Below is a small trained network, with its code and all its weights. Each question gives an input and a class and asks what happens when units are switched off, that is, made to give their printed mean instead of their output.

import numpy as np


def w(rows, s, z=0):
    codes = np.array(rows[::2]) - 128.0
    scale = np.full(codes.shape[1], s)
    scale[-1] = z or s
    return codes * scale


def norm(h):
    return h / np.sqrt((h * h).mean(-1, keepdims=True) + 1e-5)


def f(y):
    return np.maximum(y, 0)


def log_softmax(a):
    a = a - a.max(-1, keepdims=True)
    return a - np.log(np.exp(a).sum(-1, keepdims=True))


def net(x, mask):
    res = np.array(x, float).reshape(1, 2) / 4 @ E
    u = 0
    for l in range(2):
        y = f(norm(res) @ A[l][:, :-1].T + A[l][:, -1])
        res = res + np.where(mask[u : u + 4], y, B[l][:, -1]) @ B[l][:, :-1]
        u += 4
    return log_softmax(norm(res)[-1] @ U[:, :-1].T + U[:, -1])


A, B = {}, {}
E = w([
[144,159,94,171,95,96,205,105,102],'x0',
[219,221,56,104,144,155,18,252,135],'x1',
],0.0031)
A[0] = w([
[126,126,162,86,185,203,104,135,141,6],'L0N0',
[254,201,102,115,155,218,89,150,160,134],'L0N1',
[180,207,40,166,92,55,148,179,131,32],'L0N2',
[83,107,195,97,126,139,157,44,9,58],'L0N3',
],0.0036,0.0022)
B[0] = w([
[194,117,176,146,150,86,104,204,229,152],'L0N0',
[107,106,142,98,57,132,156,39,62,253],'L0N1',
[161,205,136,106,117,71,221,245,203,212],'L0N2',
[92,97,84,234,151,116,224,90,3,220],'L0N3',
],0.0037,0.0044)
A[1] = w([
[52,35,200,128,248,127,91,158,194,250],'L1N0',
[233,94,147,9,151,186,96,199,53,245],'L1N1',
[170,132,120,88,181,203,46,157,4,149],'L1N2',
[36,90,117,154,156,139,183,3,98,120],'L1N3',
],0.0038,0.0017)
B[1] = w([
[160,236,73,155,50,102,192,136,42,198],'L1N0',
[125,17,69,37,127,242,71,50,126,215],'L1N1',
[3,29,55,131,78,103,111,38,209,170],'L1N2',
[80,85,218,95,214,60,95,91,124,254],'L1N3',
],0.0037,0.0057)
U = w([
[213,210,231,172,186,155,50,179,193,5],'0',
[230,194,190,233,222,127,4,228,147,5],'1',
[145,16,33,65,70,185,37,94,216,251],'2',
[238,216,51,189,80,64,250,236,206,183],'3',
[236,188,37,21,45,197,103,176,130,251],'4',
[56,40,221,221,207,1,243,30,38,251],'5',
[124,208,125,237,199,198,84,198,115,5],'6',
],0.0033,0.0022)

Each question gives the input, the list of numbers given to net, and the class t.
The units are the neurons (one row each of A and B). Each row of codes is followed by its name. A weight is (code - 128) times the scale printed after its matrix; where a second scale follows, it is the last column's (A, B and U).
mask holds one flag per neuron, layer by layer. A switched-off neuron (its flag False) gives its mean, the last column of its row in B, instead of its output. The means were averaged over made-up inputs and are rounded, as every weight is.
A unit's drop is (log p(t) with every unit on - log p(t) with that unit switched off) / (log p(t) with every unit on - log p(t) with every unit switched off).
The circuit of an input: a set's keep is (log p(t) with only the set's units on - log p(t) with every unit switched off) / (log p(t) with every unit on - log p(t) with every unit switched off). Starting from all 8 units, units are removed one at a time, each time the one whose removal leaves the highest keep (on an exact tie, the one counted first), for as long as the keep stays at least 0.8.
circuit, biggest first: the units of the circuit, biggest drop first
k most important neurons: the k neurons with the biggest drops, biggest first
top k neurons in layer l: the k neurons of layer l with the biggest drops, biggest first
drop when u is switched off: that unit's drop, to one decimal
input [1,1], class 4: top 2 neurons in layer 0 : [L0N3, L0N2]
input [-6,0], class 4: circuit, biggest first : [L1N0, L1N3]
input [-1,5], class 2: circuit, biggest first : [L1N2]
input [7,-1], class 3: top 2 neurons in layer 0 : [L0N1, L0N2]
input [-3,7], class 2: top 3 neurons in layer 1 : [L1N2, L1N1, L1N0]
input [-8,-2], class 4: top 2 neurons in layer 0 : [L0N0, L0N1]
input [-5,-1], class 4: circuit, biggest first : [L1N0, L0N3, L1N3]
input [-4,0], class 4: 4 most important neurons : [L1N0, L0N0, L1N3, L0N3]
input [-2,8], class 2: 4 most important neurons : [L1N2, L1N1, L0N1, L1N0]
input [-8,-1], class 4: drop when L0N0 is switched off : 0.2
input [-7,0], class 4: drop when L1N1 is switched off : -0.2
input [3,2], class 3: drop when L0N2 is switched off : 0.7
